Below is a small trained network, with its code and all its weights. Each question gives an input and a class and asks what happens when units are switched off, that is, made to give their printed mean instead of their output.

import numpy as np


def w(rows, s, z=0):
    codes = np.array(rows[::2]) - 128.0
    scale = np.full(codes.shape[1], s)
    scale[-1] = z or s
    return codes * scale


def norm(h):
    return h / np.sqrt((h * h).mean(-1, keepdims=True) + 1e-5)


def f(y):
    return np.maximum(y, 0)


def log_softmax(a):
    a = a - a.max(-1, keepdims=True)
    return a - np.log(np.exp(a).sum(-1, keepdims=True))


def net(x, mask):
    res = np.array(x, float).reshape(1, 7) / 4 @ E
    u = 0
    for l in range(4):
        y = f(norm(res) @ A[l][:, :-1].T + A[l][:, -1])
        res = res + np.where(mask[u : u + 7], y, B[l][:, -1]) @ B[l][:, :-1]
        u += 7
    return log_softmax(norm(res)[-1] @ U[:, :-1].T + U[:, -1])


A, B = {}, {}
E = w([
[253,139,172,79,140,74,192,33],'x0',
[130,127,130,127,128,128,128,129],'x1',
[100,175,160,147,98,198,164,76],'x2',
[149,183,67,163,172,113,89,73],'x3',
[157,88,165,196,93,120,70,113],'x4',
[158,162,167,148,167,138,111,164],'x5',
[75,110,185,65,178,133,58,61],'x6',
],0.0062)
A[0] = w([
[80,130,108,99,20,112,79,56,72],'L0N1',
[131,94,145,46,131,149,152,147,80],'L0N2',
[146,226,255,150,200,89,78,226,110],'L0N3',
[45,235,89,14,198,88,249,177,4],'L0N4',
[44,111,82,119,37,75,156,51,21],'L0N5',
[92,23,25,94,67,58,132,69,195],'L0N6',
[50,114,163,141,146,100,94,132,118],'L0N7',
],0.0059,0.0039)
B[0] = w([
[145,112,174,129,149,123,122,124,175],'L0N1',
[94,95,134,77,95,129,109,138,169],'L0N2',
[131,71,144,130,164,182,166,135,223],'L0N3',
[109,1,100,213,124,130,118,41,210],'L0N4',
[126,139,150,152,186,207,153,198,164],'L0N5',
[164,142,186,159,205,164,136,173,252],'L0N6',
[158,163,119,59,110,67,100,119,187],'L0N7',
],0.009,0.0039)
A[1] = w([
[189,114,91,98,212,201,135,178,126],'L1N1',
[113,188,129,121,46,205,160,58,74],'L1N2',
[185,128,223,163,127,106,140,137,86],'L1N3',
[105,171,149,126,69,225,123,78,155],'L1N4',
[143,175,60,170,118,92,242,189,1],'L1N5',
[117,86,183,113,2,158,237,186,140],'L1N6',
[134,111,180,212,87,109,80,123,51],'L1N7',
],0.0076,0.0038)
B[1] = w([
[165,150,231,202,153,63,173,154,236],'L1N1',
[177,62,92,86,237,101,115,228,179],'L1N2',
[82,99,98,108,111,92,180,73,232],'L1N3',
[187,113,121,125,248,38,166,233,211],'L1N4',
[233,87,119,131,103,254,40,88,179],'L1N5',
[160,83,158,108,85,61,27,144,254],'L1N6',
[83,11,18,206,133,160,157,55,167],'L1N7',
],0.0068,0.0053)
A[2] = w([
[172,255,54,210,205,143,116,79,156],'L2N1',
[182,186,81,145,15,190,181,167,75],'L2N2',
[105,160,175,106,162,187,105,132,4],'L2N3',
[51,183,91,175,56,149,80,186,104],'L2N4',
[163,74,125,214,107,144,174,146,119],'L2N5',
[56,85,141,187,162,148,66,215,141],'L2N6',
[42,168,218,76,182,113,107,72,66],'L2N7',
],0.0074,0.0029)
B[2] = w([
[24,58,223,69,33,2,58,218,209],'L2N1',
[197,83,167,115,54,247,40,115,143],'L2N2',
[218,80,159,114,62,188,149,120,137],'L2N3',
[92,249,74,29,121,109,176,94,147],'L2N4',
[137,96,171,159,195,175,59,89,240],'L2N5',
[114,204,105,91,129,101,252,65,254],'L2N6',
[207,130,97,168,100,237,55,191,188],'L2N7',
],0.0066,0.0063)
A[3] = w([
[75,168,126,177,122,146,172,176,43],'L3N1',
[92,98,158,128,86,171,51,179,247],'L3N2',
[109,16,107,36,186,150,116,151,161],'L3N3',
[227,100,143,86,69,87,190,70,132],'L3N4',
[150,46,125,141,112,71,142,2,58],'L3N5',
[219,114,151,164,141,70,171,83,82],'L3N6',
[111,159,149,8,219,164,47,58,2],'L3N7',
],0.0061,0.00095)
B[3] = w([
[156,207,160,88,83,212,166,77,147],'L3N1',
[127,149,116,86,103,139,90,68,183],'L3N2',
[163,139,146,205,119,62,119,133,253],'L3N3',
[4,254,100,90,77,151,111,139,219],'L3N4',
[62,126,17,121,156,153,145,136,237],'L3N5',
[124,188,128,117,145,208,182,139,251],'L3N6',
[189,133,41,195,31,189,141,121,186],'L3N7',
],0.0076,0.0058)
U = w([
[210,107,121,124,87,216,55,110,90],'0',
[76,253,112,33,126,124,205,93,176],'1',
[52,63,97,174,170,121,155,64,101],'2',
[174,128,163,114,222,65,176,183,112],'3',
[117,122,249,118,202,178,164,136,75],'4',
[74,110,171,64,97,44,55,143,250],'5',
],0.011,0.0013)

Each question gives the input, the list of numbers given to net, and the class t.
The units are the neurons (one row each of A and B). Each row of codes is followed by its name. A weight is (code - 128) times the scale printed after its matrix; where a second scale follows, it is the last column's (A, B and U).
mask holds one flag per neuron, layer by layer. A switched-off neuron (its flag False) gives its mean, the last column of its row in B, instead of its output. The means were averaged over made-up inputs and are rounded, as every weight is.
A unit's drop is (log p(t) with every unit on - log p(t) with that unit switched off) / (log p(t) with every unit on - log p(t) with every unit switched off).
The circuit of an input: a set's keep is (log p(t) with only the set's units on - log p(t) with every unit switched off) / (log p(t) with every unit on - log p(t) with every unit switched off). Starting from the 12 units with the biggest drops (on a tie, the unit counted first), units are removed one at a time, each time the one whose removal leaves the highest keep (on an exact tie, the one counted first), for as long as the keep stays at least 0.8.
circuit, biggest first: the units of the circuit, biggest drop first
unit that matters most: the unit with the biggest drop
top k neurons: the k neurons with the biggest drops, biggest first
k most important neurons of layer l: the k neurons of layer l with the biggest drops, biggest first
input [5,7,-2,-4,-3,-4,-4], class 1: top 4 neurons => [L3N4; L2N1; L3N6; L1N4]
input [4,4,8,0,3,-2,3], class 3: circuit, biggest first => [L1N2; L1N4]
input [-5,8,-4,-3,1,-4,0], class 1: unit that matters most => L2N6
input [-1,-4,-6,6,-1,1,-8], class 0: top 2 neurons => [L1N5; L2N2]
input [-6,2,-6,2,-5,6,-2], class 1: top 2 neurons => [L2N6; L0N6]
input [-7,1,7,8,-4,-5,7], class 5: top 3 neurons => [L2N1; L1N4; L3N6]
input [-5,8,8,-2,3,-1,-4], class 3: circuit, biggest first => [L1N4; L1N2]
input [-2,2,0,-3,-4,-3,5], class 0: top 2 neurons => [L2N7; L0N7]
input [-7,-4,-1,6,-3,4,-7], class 0: top 3 neurons => [L1N5; L2N2; L3N4]
input [3,0,1,-7,7,-4,4], class 2: top 2 neurons => [L1N7; L2N1]
input [0,-6,1,-6,-4,4,6], class 0: circuit, biggest first => [L2N7; L3N7]
input [-2,5,8,0,3,2,6], class 3: circuit, biggest first => [L1N4; L1N2; L0N6]
input [-5,0,3,7,6,-6,0], class 5: circuit, biggest first => [L2N1; L0N4]
input [2,-4,8,-5,7,-4,-1], class 3: top 3 neurons => [L1N4; L1N2; L0N4]
input [4,6,-1,-6,5,3,-7], class 0: top 2 neurons => [L1N5; L2N1]
input [1,7,3,2,-5,5,6], class 0: 2 most important neurons of layer 2 => [L2N7; L2N6]
input [-2,-4,-5,8,-5,-1,1], class 5: unit that matters most => L2N1
input [-7,0,-2,4,6,2,3], class 1: circuit, biggest first => [L2N6; L0N4]
input [-6,3,8,-8,-6,-7,0], class 3: circuit, biggest first => [L1N4; L1N2; L3N3]
input [-5,7,-5,-2,3,5,-1], class 1: 2 most important neurons of layer 2 => [L2N6; L2N1]
input [-7,0,8,6,0,-1,4], class 3: top 4 neurons => [L1N4; L1N2; L3N4; L2N6]
input [-7,-7,2,-1,7,2,6], class 1: top 2 neurons => [L2N6; L0N4]
input [-2,-7,-2,-8,0,6,-1], class 5: unit that matters most => L1N6
input [-8,0,-7,4,-3,3,-5], class 1: circuit, biggest first => [L2N6; L2N4]
input [7,7,-5,2,-3,7,-5], class 1: circuit, biggest first => [L3N4; L1N4]
input [-8,-8,8,-7,3,3,-5], class 1: top 2 neurons => [L2N6; L2N4]
